(in the rows, 128 means zero)
Facts:
firu	ω	drotro; gragru	ω	merim; gragru	ω	saru; debrir	ω	dibagri; debrir	ω	vetru; sidora	ω	dimobam; sidora	ω	veskovi
sidora	ω	zugre; sidora	ω	vapon; klafes	ω	feplil; plupu	ω	stigon; plupu	ω	vapon; brodraflur	ω	tratri; sketru	ω	vatul
pagras	ω	tratri; pagras	ω	drotro; pagras	ω	merim; tridru	ω	plepli; migok	ω	plupu; migok	ω	ledruvil; fiskel	ω	kistur
fiskel	ω	saru; dimobam	ω	merim; groli	ω	tezim; groli	ω	plepli; tratri	ω	merim; tratri	ω	saru; geso	ω	tratri
geso	ω	merim; rapa	ω	legu; kudel	ω	saru; veskovi	ω	bedrus; brodraklek	ω	dimobam; donen	ω	merim; klenel	ω	veskovi
klenel	ω	vetru; kistur	ω	gragru; kistur	ω	drotro; kistur	ω	saru; beflil	ω	bedrus; vetru	ω	merim; vetru	ω	vapon
vetru	ω	saru; legu	ω	drotro; legu	ω	sketru; vatul	ω	feplil; foski	ω	zesok; foski	ω	flifakis; foski	ω	retagro
mibron	ω	drotro; vavima	ω	dimobam; vavima	ω	merim; beskes	ω	merim; trifar	ω	tibrul; nasten	ω	tratri; nasten	ω	merim
nasten	ω	vetru; diza	ω	drotro; diza	ω	merim; flifakis	ω	dibagri; flifakis	ω	saru; tezim	ω	dimobam; gabul	ω	stigon
radin	ω	tezim; radin	ω	sketru; stagrun	ω	tratri; stagrun	ω	vapon; bubrom	ω	dibagri; bubrom	ω	feplil; plaflusil	ω	kistur
plepli	ω	tratri; saru	ω	merim; bedrus	ω	stigon; bedrus	ω	merim; retagro	ω	donen; retagro	ω	saru; rason	ω	gragru
rason	ω	stigon; mazi	τ	rastel; mazi	τ	drigram; bada	τ	flusoskal; bada	τ	dravek; bada	τ	dukik; sobos	τ	dibagri
sobos	τ	trukir; sobos	τ	gragru; sobos	τ	vapon; sobos	τ	treklik; giklal	τ	kogur; giklal	τ	diza; giklal	τ	sketru
trete	τ	veskovi; migok	τ	trukir; migok	τ	zizo; migok	τ	festi; briflil	τ	kloflik; briflil	τ	stastes; dimobam	τ	gota
dimobam	τ	fastos; dimobam	τ	tinan; bromak	τ	lezo; bromak	τ	flifakis; bromak	τ	plokol; bromak	τ	vetru; groli	τ	flusoskal
groli	τ	gulum; tibrim	τ	klenel; tibrim	τ	tumugem; troguser	τ	dibagri; troguser	τ	fiklakles; troguser	τ	vavima; bramel	τ	drigram
bramel	τ	gesi; bramel	τ	stastes; tustul	τ	visen; tustul	τ	roplu; tustul	τ	fiskel; skalen	τ	temum; rapa	τ	braklel
rapa	τ	geskem; rapa	τ	fastos; rapa	τ	dravek; brebruk	τ	gragru; brebruk	τ	zesok; reburuk	τ	dukik; fuplinon	τ	fiklakles
fuplinon	τ	mugik; fuplinon	τ	kuvu; fuplinon	τ	fiskel; fuplinon	τ	pazik; fuplinon	τ	pozus; babak	τ	trefin; babak	τ	tridru
beflil	τ	plepli; beflil	τ	dukik; mubrol	τ	fastos; mubrol	τ	grena; tifol	τ	skagan; tifol	τ	broro; tifol	τ	beskes
tifol	τ	drotro; stumi	τ	debrir; stumi	τ	niton; stumi	τ	stagrun; stumi	τ	kuvu; stumi	τ	tratri; stumi	τ	brodraklek
stumi	τ	diza; skemam	τ	broro; skemam	τ	skeli; skemam	τ	pozus; dredek	τ	trukir; dredek	τ	gota; dredek	τ	firu
dredek	τ	drotro; dredek	τ	sebrol; trifar	τ	pleda; trifar	τ	nasten; trifar	τ	mikel; trifar	τ	notos; trifar	τ	bredazos
trifar	τ	treklik; tufek	τ	mibron; tufek	τ	legu; feplil	τ	niton; feplil	τ	trufi; merim	τ	pozus; getruplum	τ	raska
getruplum	τ	braklel; getruplum	τ	kudel; getruplum	τ	tibrul; getruplum	τ	vetru; plemun	τ	lezo; plemun	τ	pluzuklel; plemun	τ	treven
gritresto	τ	stigon; gritresto	τ	festi; gritresto	τ	stastes; gritresto	τ	binon; natur	τ	festi; natur	τ	radin; natur	τ	plokol
natur	τ	brodraflur; tezim	τ	drigram; gabul	τ	mikel; gabul	τ	drofal; niflom	τ	gadrok; niflom	τ	riri; niflom	τ	trufi
niflom	τ	retagro; drider	τ	debrir; drider	τ	kotrer; drider	τ	pidres; drider	τ	riri; bubrom	τ	bedrus; bape	τ	mugik
bape	τ	zugre; sodon	τ	librinas; sodon	τ	beskes; sodon	τ	trido; sodon	τ	visen; sodon	τ	tratri; sodon	τ	kogur
sodon	τ	plaflusil; kavi	τ	mibron; flobek	τ	pleda; flobek	τ	vapon; nidilur	τ	geso; nidilur	τ	kital; nidilur	τ	fiskel
kobrum	τ	flusoskal; kobrum	τ	pluzuklel; kobrum	τ	tinan; rotren	τ	treven; rotren	τ	broro; kladur	τ	zesok; kladur	τ	trufi
tota	τ	flusoskal; rason	τ	kegril; rason	τ	gragru; rason	τ	broro; rason	τ	stagrun; rason	τ	mugik; rason	τ	brodraflur
dibagri	Θ	b; firu	Θ	a; gragru	Θ	a; debrir	Θ	b; kotrer	Θ	c; sidora	Θ	c; klafes	Θ	b
kogur	Θ	a; sapuzis	Θ	a; drotro	Θ	a; raska	Θ	a; kaplus	Θ	a; stizedrum	Θ	a; mazi	Θ	a
bada	Θ	a; dravek	Θ	b; plupu	Θ	b; sobos	Θ	a; brodraflur	Θ	b; binon	Θ	a; sketru	Θ	a
giklal	Θ	a; trete	Θ	c; pagras	Θ	b; mikel	Θ	a; tridru	Θ	a; zugre	Θ	b; trefin	Θ	a
migok	Θ	b; briflil	Θ	a; fiskel	Θ	b; dimobam	Θ	a; flusoskal	Θ	a; bromak	Θ	a; groli	Θ	a
tibrim	Θ	a; festi	Θ	c; troguser	Θ	a; stastes	Θ	a; roplu	Θ	a; librinas	Θ	a; bramel	Θ	b
tratri	Θ	b; geso	Θ	c; tustul	Θ	a; braklel	Θ	a; notos	Θ	a; skalen	Θ	b; rapa	Θ	c
gesi	Θ	a; kudel	Θ	c; drigram	Θ	a; brebruk	Θ	a; veskovi	Θ	c; kital	Θ	a; brodraklek	Θ	a
reburuk	Θ	a; pleda	Θ	a; donen	Θ	b; klenel	Θ	a; kistur	Θ	b; bretrol	Θ	a; gulum	Θ	a
vapon	Θ	b; bredazos	Θ	a; fiklakles	Θ	a; trido	Θ	a; fuplinon	Θ	a; babak	Θ	a; pozus	Θ	c
beflil	Θ	a; vetru	Θ	a; legu	Θ	a; grena	Θ	b; mubrol	Θ	a; vatul	Θ	b; tifol	Θ	a
foski	Θ	b; stumi	Θ	a; skemam	Θ	a; mibron	Θ	c; dredek	Θ	a; vavima	Θ	c; treven	Θ	b
beskes	Θ	a; trifar	Θ	a; tibrul	Θ	a; gota	Θ	c; drofal	Θ	a; nasten	Θ	a; tumugem	Θ	a
riri	Θ	a; pluzuklel	Θ	a; rastel	Θ	b; pazik	Θ	a; tufek	Θ	c; diza	Θ	b; kuvu	Θ	a
feplil	Θ	b; merim	Θ	c; getruplum	Θ	a; fidin	Θ	c; plemun	Θ	a; trukir	Θ	b; temum	Θ	a
visen	Θ	b; stigon	Θ	c; zizo	Θ	a; tinan	Θ	b; lezo	Θ	a; gritresto	Θ	a; natur	Θ	b
broro	Θ	a; pidres	Θ	b; flifakis	Θ	a; tezim	Θ	b; zesok	Θ	c; gabul	Θ	a; niflom	Θ	a
niklusos	Θ	b; drider	Θ	a; radin	Θ	b; stagrun	Θ	a; plokol	Θ	b; kegril	Θ	c; ledruvil	Θ	b
mugik	Θ	c; geskem	Θ	b; treklik	Θ	b; bubrom	Θ	b; plaflusil	Θ	a; skagan	Θ	a; plepli	Θ	c
sebrol	Θ	a; bape	Θ	a; trufi	Θ	b; kloflik	Θ	a; sodon	Θ	a; kavi	Θ	b; fastos	Θ	a
flobek	Θ	a; saru	Θ	a; nidilur	Θ	a; kobrum	Θ	b; bedrus	Θ	a; rotren	Θ	a; kladur	Θ	a
tota	Θ	a; niton	Θ	c; leflel	Θ	a; gadrok	Θ	b; retagro	Θ	a; dukik	Θ	a; rason	Θ	a
skeli	Θ	b

Known rows:
[131 137 128 143 124 140 118 126 103 104 117 123 134 125 119 125 135 125
 123 128 126 155 128 117  95 131 128 129 113 137 139 114 114 127 130  93
 143 133  85 134 124 137 130 136 122]: zugre
[131 118 121 138 119 123 132 123 138 138 142 127 123 124 146  99 119 111
 123 128 134 128 132 130 148 130 122 110 143 116 136 127 116 104 112 130
  92 123 155 140 123 137 130 141 130]: tibrul
[134 126 122 132 134 127 139 130 130 123 127 127 134 127 118  95 123 121
 134 124 120 140 133 133 143 107 139 120 130 130 141 141 130 128 110 121
 115 139 122 148 131 123 138 133 125]: kital
[135 142 127 152 130 135 125 143  96 103 128 133 153 114 115 162 142 145
 134 137  97 149 124 136  85 111 122 157 105 135  93 128 118 160 140 130
 149 140 101 114 140 125 122 123 146]: feplil
[135 125 120 126 131 120 135 131 130 135 137 130 126 126 135 121 122 121
 125 128 118 129 134 139 148 122 126 123 131 123 127 134 135 134 125 137
 104 135 136 136 124 121 134 131 123]: stizedrum
[127 136  92 131 133 128 139 142 161 133 133 121 122 128 121 123 120 137
 151 124  77 120 123 135 121 108 131 143 111  97 117 150 136 164 131 139
 138 156  82 138 149 126 136  79 133]: fuplinon
[143 134 105 142 146 114 147 145 137 142 137 131 142 124 125 152 124 143
 136 126  89 121 128 150 141 106 123 144 118 117 108 148 135 168 133 160
 122 143 130 121 135 104 135 118 133]: niflom
[129 136 123 145 117 140 117 125 108 107 117 119 128 123 119 120 134 120
 126 124 128 158 125 112  85 130 128 130 113 132 136 114 112 122 126  89
 137 132  78 137 126 145 125 133 123]: skeli
[120 112 138  67 125  90 133 132 161 117 130 134 109 101 132  87 143 117
 157 127 172 164 126 137  96 210 144 151 143 170  92 126 125 118 117 153
 172 115 133 151 126  87 124 161 182]: legu
[134 115 129  92 147 108 134 127 130 129 140 129 132 136 144 134 114 129
 132 136 104 117 137 154 160 147 109 139 131 129 106 149 148 160 156 137
  99 135 120 125 138 120 136 114 121]: mazi
[135 139 137 116 125 122 121 127 129 142 129 138 105 125 128 124 140 104
  97 129 137 135 137 127 178 112 141 113 130 124 154 104 164 129 107 133
 121 133 143 152  96 100 141 141  91]: mikel
[135 122 121 104 128 102 148 122 106 111 117 133 126 127 123 153 144 135
 138 127 199 169 132 102  74 142 131 178 114 162  63 135 117 124 136 163
 205  84 101 126  88 147 102 112 167]: kistur
[111 127 136 130 152 144 133 127 162 155 107 117 124 159 115 173 104 185
 139 104 122  67 100 113  93 138 130 111 120 125 145 122 100 146 155 127
 187 114 120  94 156 124 136 105 108]: merim
[125 135 150 133 117 135 109 130  88  96 130 136 144 116 130 149 148 124
 123 144 127 151 128 127  97 137 122 146 123 140  97 119 124 134 139 124
 138 124 131 112 128 137 113 137 146]: klafes
[118 120 117  79 116 107 131 125 180 128 122 121  86 112 128  65 131 106
 152 115 164 163 125 118 101 187 149 133 136 141 130 119 124 104 103 122
 164 124  99 174 122 113 133 137 151]: drotro
[122 134  90 130 123 131 135 135 160 136 136 119 113 128 133 115 118 126
 145 126  88 121 123 128 120 119 127 142 119  91 122 139 133 148 129 134
 133 147  92 140 142 139 129  83 131]: tifol
[126 130 121 117 116 130 125 123 144 133 133 126 105 128 135 103 125 106
 120 128 130 132 132 125 151 121 134 116 134 112 147 120 139 114 111 121
 119 132 128 148 119 131 133 122 114]: sebrol
[132 149 147 129 117 133 102 125 107 125 115 130 103 124 126 143 150 106
  87 130 143 152 127 108 129 129 134 126 111 132 148  78 150 127 123 105
 155 131 103 144  93 116 132 139  90]: treklik

Rows:
No name comes twice in this set of rows, the named rows included.
[112 134 120 100 111 141 130 135 146 106 139 132 122 135 122 132 125 127
 147 138  85 114 122 129 113 111 140 150 122  93 101 149 149 165 136 152
 169 144 113 135 153 140 121  62 147] -> rason
[131 131  91 155 113 119 136 134 156 159 155 125 116 121 163 145 120 126
 124 130 108 115 124 133 125 136 111 131 135  89 111 128 108 121 127 165
 107 126 160 120 127 133 118 117 142] -> bada
[115 115 133 125 125 142 149 115 149 149 113 117 150 161  89 142 103 136
 137 104 132  85 111  98  77 170 150 103 145 129 178 153 114 117 120 121
 174 137 156 107 137 124 148 138 136] -> beskes
[112 119 173 109 114 146 131 119 116 114 138 142 159 157 109 166 117 126
 115 136 113  77 116 123  96 173 144 104 159 123 140 139 124 136 124 150
 176 129 217  98 149 114 135 149 143] -> bedrus
[135 132 133 142 126 129 124 127  92 117 126 131 139 125 128 160 139 129
 118 135 133 145 131 121 106 128 118 143 118 140 105 121 120 133 143 127
 139 120 114 113 115 140 117 130 134] -> foski
[106 125 153 146 153 143 117 128 149 174  87 118 150 138  98 163 133 182
 146 107 156  67 108 115 115 134 130 115 141 157 170 141 130 108 156 113
 127 125 161  67 148 122 125 135 127] -> geso
[113 128 135 143 124 143 119 133 131 142 101 122 154 114  89 101 152 123
 152 125 127 114 128 126 140  98 144 133 145 147 169 171 172 106 120 108
  78 167 153 115 139 131 125 127 156] -> stagrun
[130 134 120 163 103 133 114 120 112 127 135 122 118 118 146 133 133 111
 108 131 151 153 126 108  94 146 116 119 128 119 136  95  94  88 116 108
 120 115 132 131 110 150 120 155 128] -> tinan
[128 137 140 136 115 132 116 134  87 100 133 137 148 119 132 161 150 129
 122 147 123 143 130 130  98 125 116 156 118 135  89 124 127 141 144 137
 140 123 128 108 128 141 110 120 147] -> bubrom
[134 131 142 158 162 141 136 138 118 116 109 132 140 121 110 106 126 167
 145 115 142 136 127 142 149  66 139 111 117 161 139 119 101 127 117 111
 127 112 107 132 147 121 131 144 115] -> niton

The same nodes again, as new rows of numbers:
Known rows:
[151 153 131 128 136 156 144 131 156 129 138 133 186 135  65 120 147 109
 139  81 123 166 161 121 130  98]: zugre
[112 169 155 104 136 169 128 106 141 124 164 137 179 152  59 124 178 138
 141  79 137 167 170 130 110 140]: radin
[ 82 181 142 128 125 116 134 138 141 104 175 152 145 168 115 135 154 111
 167 104 163 133 225 123 109 143]: groli
[111 139 124  76 114 112 167 141 156 139 179 131 140 137  81 131 173 152
 172  80  93 147 145 133 159 105]: beskes
[156 133 119 102 112  96 169 146 154 141 177 147 173  95  96 114 150 122
 154  45 116 150 174 130 154 104]: merim
[140 143 123 123 130 149 121 152 155 127 154 116 164 147  88 129 135 107
 165 102 128 142 153 126 145  89]: librinas
[135 141 153 141 150 128  99 116 110 139 195 106 205 161  80 114 142 100
 154  52 153 124 217 122 103 105]: gritresto
[146 153 145 149 150 149 106 119 112 148 202 102 187 164  95 102 140  96
 159  65 147 134 207 136 109  99]: mazi
[164 171 145 145 150 181 136 111 130 162 178 106 188 156  78 103 154  98
 139  69 134 172 181 153 119 104]: rastel
[152 174 120 127 137 183 137 118 136 143 125 139 195 136  50 113 191  98
 107  72 112 154 187 108 139  84]: treklik
[133 149 135 125 149 155 115 131 121 146 154 114 200 157  60 121 173 102
 149  78 132 132 191 124 141  98]: zizo
[129 160 144 134 150 144 141 146 129 144 157 121 163 157  96 140 157  87
 164 103 154 138 198 134 149 121]: raska
[137 139 129 138 127 116 111 141 142 115 176 130 179 139  96 119 119 104
 164  78 139 127 188 102 119  86]: nidilur
[162 166 124 139 127 173 145 133 161 133 156 126 169 133  90 109 136 100
 141  90 120 174 157 129 126  85]: pidres
[ 99 180 152 130 122 136 137 137 144 111 169 166 152 120 113 146 148 111
 159  78 180 140 231 126 118 166]: rapa
[130 142 129 120 134 137 123 152 147 135 146 123 181 141  74 132 152 105
 161  94 132 139 167 122 145  95]: skagan
[134 144 120 115 131 142 117 147 149 131 149 119 180 142  73 125 144 113
 158  88 125 137 158 117 149  82]: pazik
[157 158 104 117 119 170 130 149 169 145 140 128 171 116  93 111 143 116
 152  85 125 162 151 146 149  98]: niton

Rows:
No name comes twice in this set of rows, the named rows included.
[125 157 157 154 141 110 129 141 129 119 178 137 169 147 103 136 132  84
 167  86 172 122 228 114 120 126] -> getruplum
[132 148 116 117 130 154 118 149 142 135 139 122 181 145  67 124 156 110
 153  91 117 135 162 117 152  80] -> fiklakles
[129 135 127 134 124  99 106 145 146 105 168 136 189 133  89 124 119 111
 160  72 141 122 189  96 116  83] -> fuplinon
[ 99 140 120 113 113 157 157 124 155 151 163 125 141 135  57 152 190 160
 164  47  65 112 178 130 173  91] -> gragru
[149 174 122 137 131 171 134 137 141 150 158 124 177 128 104 110 150  97
 148  71 147 151 202 142 134 117] -> fidin
[116 192 155 101 121 190  77 144  96 140 194 130 129 133  94 139 181 111
 139  99 128 168 171 119 120 102] -> legu
[122 147 156 145 143 104 120 141 127 119 177 127 184 148  92 139 132  91
 167  74 169 125 217 112 121 122] -> bromak
[ 77 168 123  97 129 128 131 130 177 136 150 142 176 166  67 133 167 138
 105  83 114 171 179 169 110 114] -> brodraflur
[124 146 142 146 137 109 117 138 123 110 161 142 193 141  81 134 142  97
 153  69 151 112 219  98 119 108] -> dredek
[128 167 122 100 123 152 179 106 130 129 189 122 147 174 101  86 196 148
 201  83 112 140 181 129 143 129] -> bedrus
[ 93 173 156  94 128 161  86 149 105 131 165 141 152 128  67 162 186 122
 137  90 124 148 175 110 138 109] -> firu
[155 151 128 126 127 158 147 139 169 134 141 128 175 132  76 120 136 111
 145  93 120 173 139 130 137  93] -> visen

The same nodes again, as new rows of numbers:
Known rows:
[159 150 143 138 131 112 144 144 121 122 122 134 124 114 135 124 127 135
 128 151 143 146 171 126 131 120 138 137 123 120 149]: kudel
[105 113 149 106 142 152 150 146  98 149 116 138 149 151  88 118 105 113
 133 130 113 134 161 164 140 120 121 100 140 146 146]: trufi
[161 123 167 132 147 116 110 150 126 123  99 110 159 127 136 145 145 147
 142 135 124 121 137  91 156 103 121  91 139 132 115]: rapa
[139 134 125 127 125 122 144 128 130 107 147 139 123  96 125 124 143 136
 118 145 131 130 161 140 119 131 143 134 114 128 137]: stagrun
[141 138 142 108 131 115 151 138 132 116 145 129 112 118 119 109 115 145
 129 140 127 142 165 116 115 126 146 106 116 122 153]: foski
[123 127  99 137 128 140 129 128 128 121 127 136 117 138 123 123 121 121
 127 128 128 122 134 144 117 143 129 144 135 122 140]: drofal
[129 129  95 136 120 138 136 122 132 125 135 134 113 133 129 124 124 123
 129 126 137 120 123 143 115 149 130 147 134 123 137]: skagan
[155 153 119 131 119 131 147 130 129 145 128 125 120 141 148 134 120 117
 133 128 159 130 137 137 120 143 117 133 135 132 120]: mugik
[118 125 131 134 119 142 123 112 140 135 137 113 147 125 151 143 148 130
 124 116 126 109  85 129 136 124 116 106 138 148  76]: bape
[132 102 159 133 141 112 106 115 116 131 115 143 165  93 136 152 156 146
 150 125 109 116 104 110 178  96 138 130 106  99 123]: dimobam
[136 150 152 128 124  58  81 156 150 114 115  57 175  83 106 116 178 111
  70 147  69 154 102 118  88 136  88 105 146 246 111]: beflil
[122 126 100 136 125 141 130 130 129 122 129 133 117 137 124 125 123 122
 125 127 130 125 132 145 117 144 128 147 136 122 139]: trefin
[148 142 124 134 128 134 135 143 119 138 112 129 124 146 131 129 112 114
 131 128 149 134 158 138 125 137 118 139 142 120 138]: kotrer
[125 125 102 136 125 140 131 129 129 124 130 133 117 135 121 123 121 122
 128 128 130 123 130 143 122 145 130 144 135 123 141]: raska
[109 116 169 112 130 134 119 125 125 146 123 112 147 143 128 132 119 127
 129 110 117 132 107 120 145 105 108  86 131 131  96]: kavi
[123 129  98 137 121 139 132 128 129 123 132 133 114 133 125 123 124 120
 127 129 132 122 127 144 114 145 127 142 135 127 136]: kital
[153 148 119 134 125 133 142 135 125 141 120 129 118 144 135 129 116 116
 132 129 152 132 150 138 124 140 119 138 139 122 135]: kegril
[131 124 117 132 133 138 136 132 133 124 127 137 112 144 116 134 138 136
 140 152 128 108 138 112 109 135 154 151 135 173 158]: sketru

Rows:
No name comes twice in this set of rows, the named rows included.
[161 149 141 127 133 116 141 142 125 112 133 129 125 108 128 127 130 130
 113 142 150 146 196 126 129 127 131 130 114 111 145] -> sidora
[142 148 143 110 122 106 160 134 133 125 152 131 112 108 134 109 120 147
 127 143 128 148 150 118 113 125 141 106 113 135 137] -> fiskel
[131 130 127 128 110 142 132  96 150 140 150 119 140 122 166 149 154 135
 132 113 141 101  74 123 133 130 121 102 128 134  62] -> tifol
[153 144 145 142 131 120 148 151 121 124 117 134 130 122 133 127 125 142
 133 153 137 145 168 126 135 113 139 123 134 136 147] -> mibron
[137 138 117 102 119 127 147 117 133 141 141 132 108 139 136 118 108 128
 144 116 143 128 121 124 120 145 130 119 119 103 134] -> treven
[164 167 116 129 107 125 153 114 145 150 145 122 110 134 168 135 128 121
 131 125 169 123 122 129 106 154 117 129 133 141 102] -> pozus
[127 135 158 106 137 113 147 124 121 156 133 139 116 139 112 129 119 133
 143 144 125 130 135 108 114 124 154 140 119 169 165] -> dibagri
[113 127 104 143 121 140 122 131 132 114 129 130 108 142 128 121 114 122
 120 127 134 135 127 130 117 135 131 157 132 113 139] -> gesi
[117 101 136 133 136 145 106 123 124 127 116 124 151 128 130 143 143 129
 135 112 120 109 104 126 159 114 114 112 130 106  99] -> mubrol
[ 87  84 169 131 146 175 124 145  98 140 101 132 194 136  93 153 145 116
 123 131 100 111 137 173 171  93 108  82 154 174  91] -> kladur
[139 145  94 128 107 138 153 101 147 136 158 133 107 125 161 133 138 131
 137 123 155 103 102 137 107 155 131 133 124 125 103] -> broro

Now the same nodes, written a new way:
Known rows:
[153 161 127 130 112 123  95 133 127 150 104 143 149 127 128 134 112 115
 142 138 133 143 120 105 130 143 143 100  87  99 122 123 140 150 147]: pluzuklel
[185 166 114 187 106 105 191  84 101 123 127 131 166 141 137  94 142  90
 111 154 118 161 126 122 179 178 161  53 128 105 117 127 146 192 154]: dukik
[161 140 120 135 119 118 112 120 123 147 112 147 150 131 128 128 121 112
 142 114 126 138 123 108 125 157 145  94  93  96 128 124 131 155 147]: pazik
[122  99 123 146 109 117 139 124 117 145  99 146 143 120 118 124 121 106
 139  81 129 145 133 116 140 145 148  79  89 109 133 145 119 153 142]: stumi
[158 134 120 136 119 118 116 119 122 146 110 148 149 131 128 128 123 110
 142 106 127 138 123 109 125 159 145  94  91  97 130 123 130 155 146]: kuvu
[115  76 130 161 140 122  96  94 106 148 109 148 142 136 114 139 140 115
 129  82 121 107  93 122 110 129 139  84  89 117 131 149 138 138 146]: skemam
[177 136 116 167 109 105 114 112 129 136 118 136 143 116 116 151 122 127
 135  77 117 180 129 117 150 166 140 100 103  93 134 109 127 146 133]: brodraklek
[215 153 126 180 105 125 128 140 122 133 118 139 157 158 125 133 115 116
 140  56 138 139 112 104 130 150 153 122 117 116 130 125 122 160 142]: flifakis
[195 167 110 169 110 123  92 122 129 147 133 154 138 120 121 148 115 117
 130  68 128 158 131 124 168 152 151 101 109  95 135 108 122 141 136]: nasten
[200 167 119 174 109 122  94 135 124 137 131 145 135 139 122 140 116 113
 131  57 129 156 125 111 163 153 151 109 122 102 135 114 126 154 133]: vetru
[162 143 120 132 114 118 115 124 123 145 110 145 149 129 130 125 119 110
 143 117 127 140 127 106 131 157 146  96  92  94 128 121 130 156 147]: sapuzis
[163 145 121 135 115 119 116 123 125 146 109 145 152 128 130 127 118 111
 144 114 127 141 127 106 127 158 145  98  92  92 128 122 129 154 146]: tibrul
[116 153 119 131 115 114 103 133 122 143 103 143 191 133 143 118 119 108
 164  95 134 156 150 115 128 160 141  88  94 103 125 124 135 153 145]: gadrok
[122 120 125 193  99 113 126 124 117 127 100 127 195 135 127 132 128 121
 153  47 141 167 137 124 150 144 141  91 106 118 122 137 122 139 140]: bubrom
[110 145 122 131 115 116  96 133 122 143 100 144 187 130 142 120 120 110
 165  89 134 154 149 115 126 156 139  88  91 103 124 126 133 149 145]: trukir
[116 148 121 136 118 115  98 125 120 142 107 142 189 136 145 118 123 109
 160  97 134 151 140 116 127 158 140  87  96 102 122 124 138 151 145]: visen
[158  97 119 145 127 119  63  94  98 148 136 147 143 118 135 123 140 103
 142  75 138 162 116 133 140 124 134  68 112 103 143 135 161 147 130]: merim
[177 118 109 123  97 117 129 132 120 149 101 149 172 121 135 123 120 107
 167  79 152 185 149 117 110 154 141  91  87 104 147 144 132 159 146]: zesok

Rows:
No name comes twice in this set of rows, the named rows included.
[210 151 125 173 103 122 130 144 124 135 119 142 150 149 124 136 110 114
 141  54 133 150 123 106 138 155 153 114 118 116 133 124 120 164 138] -> retagro
[149 151 120 177 108 111 108 124 124 132 111 132 198 137 133 137 124 124
 158  62 136 170 136 120 133 161 138 100 103 107 123 118 129 143 143] -> klafes
[153 135 117 204  97 106 209  83  93 118 118 125 162 137 128  90 147  89
 105 145 120 164 127 128 196 164 164  39 130 115 116 145 140 188 150] -> reburuk
[198 110 122 181  82 118 140 119 113 137 110 125 177 115 130 136 119 126
 151  79 148 200 126 129 145 128 139  89 102 122 130 139 138 148 132] -> rapa
[215 139 109 156 101 108  85 111 119 139 134 138 155 111 134 143 125 119
 149  67 136 212 134 127 150 154 133  94 116  89 144 109 146 151 126] -> vavima
[110 145 126 135 124 118  76 127 120 145 105 142 189 136 142 125 123 115
 161 100 133 143 131 116 114 150 136  91  89 105 121 125 145 144 147] -> treven
[114  87 132 151 130 123  94 106 112 149 103 146 144 131 115 138 130 116
 134  92 125 116 102 119 117 128 139  88  84 113 130 148 137 137 145] -> rotren
[109 172 127 128 111 120  81 142 125 146 100 138 191 132 141 126 114 115
 162 124 139 159 141 112 132 146 138  91  89 104 119 123 147 147 147] -> tinan
[117  98 119 139  95 116 160 144 122 144  92 149 140 112 113 125 114 103
 142  70 131 165 153 114 148 150 152  76  84 114 140 152 110 158 141] -> niflom
[185 126 110 125 101 118 127 124 117 148 106 146 174 124 141 120 124 107
 162  90 149 177 140 115 112 153 141  92  91  98 142 138 138 160 146] -> niton
[178 128 124 136 105 117 119 116 122 138 113 136 154 126 144 107 122 109
 148 112 126 121 126  99 144 148 147 104 102  72 113 110 116 147 136] -> stastes
[167 102 117 143  96 119 124 116 107 144 105 136 175 122 139 115 130 109
 154  93 150 165 131 119 127 132 140  84  97 102 133 147 139 151 144] -> trete
[246 162  90 204  99 132 127  98 117 151 137 151 197 124 137 135 134 113
 139  77 161 170 130 146 149 143 153  94 107  97 137 132 123 136 153] -> plepli

